Below is a small trained network, with its code and all its weights. Each question gives an input and a class and asks what happens when units are switched off, that is, made to give their printed mean instead of their output.

import numpy as np


def w(rows, s, z=0):
    codes = np.array(rows[::2]) - 128.0
    scale = np.full(codes.shape[1], s)
    scale[-1] = z or s
    return codes * scale


def norm(h):
    return h / np.sqrt((h * h).mean(-1, keepdims=True) + 1e-5)


def f(y):
    return y / 2 * (1 + np.tanh(0.7978845608 * (y + 0.044715 * y**3)))


def log_softmax(a):
    a = a - a.max(-1, keepdims=True)
    return a - np.log(np.exp(a).sum(-1, keepdims=True))


def net(x, mask):
    res = np.array(x, float).reshape(1, 8) / 4 @ E
    u = 0
    for l in range(3):
        y = f(norm(res) @ A[l][:, :-1].T + A[l][:, -1])
        res = res + np.where(mask[u : u + 3], y, B[l][:, -1]) @ B[l][:, :-1]
        u += 3
    return log_softmax(norm(res)[-1] @ U[:, :-1].T + U[:, -1])


A, B = {}, {}
E = w([
[104,173,149,92,134,49,100,165,194,218,122],'x0',
[201,71,80,238,188,184,18,239,100,82,215],'x1',
[189,76,92,235,110,42,98,140,221,148,132],'x2',
[88,62,233,221,2,169,130,96,131,13,155],'x3',
[124,91,111,146,120,229,205,53,96,102,68],'x4',
[163,78,61,192,162,167,139,177,122,180,173],'x5',
[148,143,150,93,122,103,6,107,64,137,197],'x6',
[60,92,149,166,111,141,170,57,163,164,81],'x7',
],0.0093)
A[0] = w([
[175,235,134,81,185,30,127,111,107,254,158,3],'0.n0',
[117,209,83,106,161,139,180,68,116,146,90,194],'0.n1',
[45,162,190,57,116,179,80,137,102,88,120,16],'0.n2',
],0.0073,0.0047)
B[0] = w([
[148,164,87,2,99,54,34,152,104,100,136,245],'0.n0',
[110,63,86,57,84,211,178,121,91,181,92,254],'0.n1',
[72,149,205,140,124,128,148,220,48,152,153,171],'0.n2',
],0.0083,0.0058)
A[1] = w([
[91,168,117,168,117,31,127,129,183,183,142,77],'1.n0',
[109,64,152,101,69,61,86,172,156,149,97,143],'1.n1',
[68,98,255,128,11,74,147,66,145,63,69,2],'1.n2',
],0.0086,0.0041)
B[1] = w([
[99,126,178,143,241,79,123,158,204,64,99,168],'1.n0',
[108,173,113,246,166,113,123,124,141,162,100,197],'1.n1',
[117,220,155,240,67,84,109,1,98,123,146,254],'1.n2',
],0.013,0.0067)
A[2] = w([
[254,91,85,209,142,179,102,127,118,65,253,33],'2.n0',
[68,214,155,97,115,140,122,152,121,130,131,5],'2.n1',
[127,144,147,184,203,176,127,172,5,134,175,180],'2.n2',
],0.0094,0.0014)
B[2] = w([
[154,19,2,211,148,192,99,172,96,27,133,254],'2.n0',
[204,168,205,97,150,143,145,133,99,136,194,173],'2.n1',
[187,59,190,118,71,124,103,167,154,101,190,218],'2.n2',
],0.012,0.0075)
U = w([
[143,128,229,83,78,206,107,185,43,82,219,3],'0',
[63,64,65,97,103,226,219,69,108,187,42,189],'1',
[194,22,36,236,120,193,45,197,103,44,187,125],'2',
[170,208,53,3,151,53,61,167,66,213,142,128],'3',
[95,151,90,199,215,43,59,197,223,170,93,129],'4',
[60,216,195,232,23,96,123,22,77,101,125,127],'5',
],0.015,0.0052)

Each question gives the input, the list of numbers given to net, and the class t.
The units are the neurons (one row each of A and B). Each row of codes is followed by its name. A weight is (code - 128) times the scale printed after its matrix; where a second scale follows, it is the last column's (A, B and U).
mask holds one flag per neuron, layer by layer. A switched-off neuron (its flag False) gives its mean, the last column of its row in B, instead of its output. The means were averaged over made-up inputs and are rounded, as every weight is.
A unit's drop is (log p(t) with every unit on - log p(t) with that unit switched off) / (log p(t) with every unit on - log p(t) with every unit switched off).
The circuit of an input: a set's keep is (log p(t) with only the set's units on - log p(t) with every unit switched off) / (log p(t) with every unit on - log p(t) with every unit switched off). Starting from all 9 units, units are removed one at a time, each time the one whose removal leaves the highest keep (on an exact tie, the one counted first), for as long as the keep stays at least 0.8.
circuit, biggest first: the units of the circuit, biggest drop first
unit that matters most: the unit with the biggest drop
top k neurons: the k neurons with the biggest drops, biggest first
top k neurons in layer l: the k neurons of layer l with the biggest drops, biggest first
drop when u is switched off: that unit's drop, to one decimal
input [-5,2,-2,8,5,0,0,6], class 5: top neuron => 1.n2
input [1,-2,-2,-7,2,-8,2,7], class 3: top 3 neurons => 0.n0, 2.n0, 2.n1
input [-8,-1,7,-7,-6,2,6,5], class 4: circuit, biggest first => 1.n0, 0.n1
input [-6,-1,5,-3,-7,-6,1,-4], class 4: top 2 neurons => 1.n1, 0.n1
input [0,4,1,-8,-6,6,3,5], class 3: top 3 neurons => 0.n0, 2.n0, 1.n2
input [2,7,-8,-7,7,-2,0,3], class 1: top 3 neurons => 0.n1, 1.n2, 2.n0
input [6,4,5,-5,4,-8,-1,-7], class 3: top 2 neurons => 0.n0, 2.n0
input [-6,4,-5,-1,5,-5,3,4], class 0: top 2 neurons => 2.n0, 0.n2
input [-7,2,0,-4,5,-8,4,0], class 0: top 3 neurons => 2.n0, 2.n2, 0.n2
input [3,-1,0,0,-2,5,8,-1], class 3: top 2 neurons => 0.n0, 2.n0
input [0,2,-7,1,-8,3,-3,-6], class 0: top 2 neurons in layer 2 => 2.n1, 2.n2
input [6,4,0,5,8,-6,-5,-7], class 5: drop when 1.n2 is switched off => 0.7
input [-6,-8,2,-1,-7,7,-8,-6], class 1: drop when 0.n1 is switched off => 0.2
input [4,-5,-4,0,6,8,3,-7], class 3: drop when 0.n0 is switched off => 0.9
input [6,1,5,7,-8,1,-2,-5], class 4: unit that matters most => 1.n0
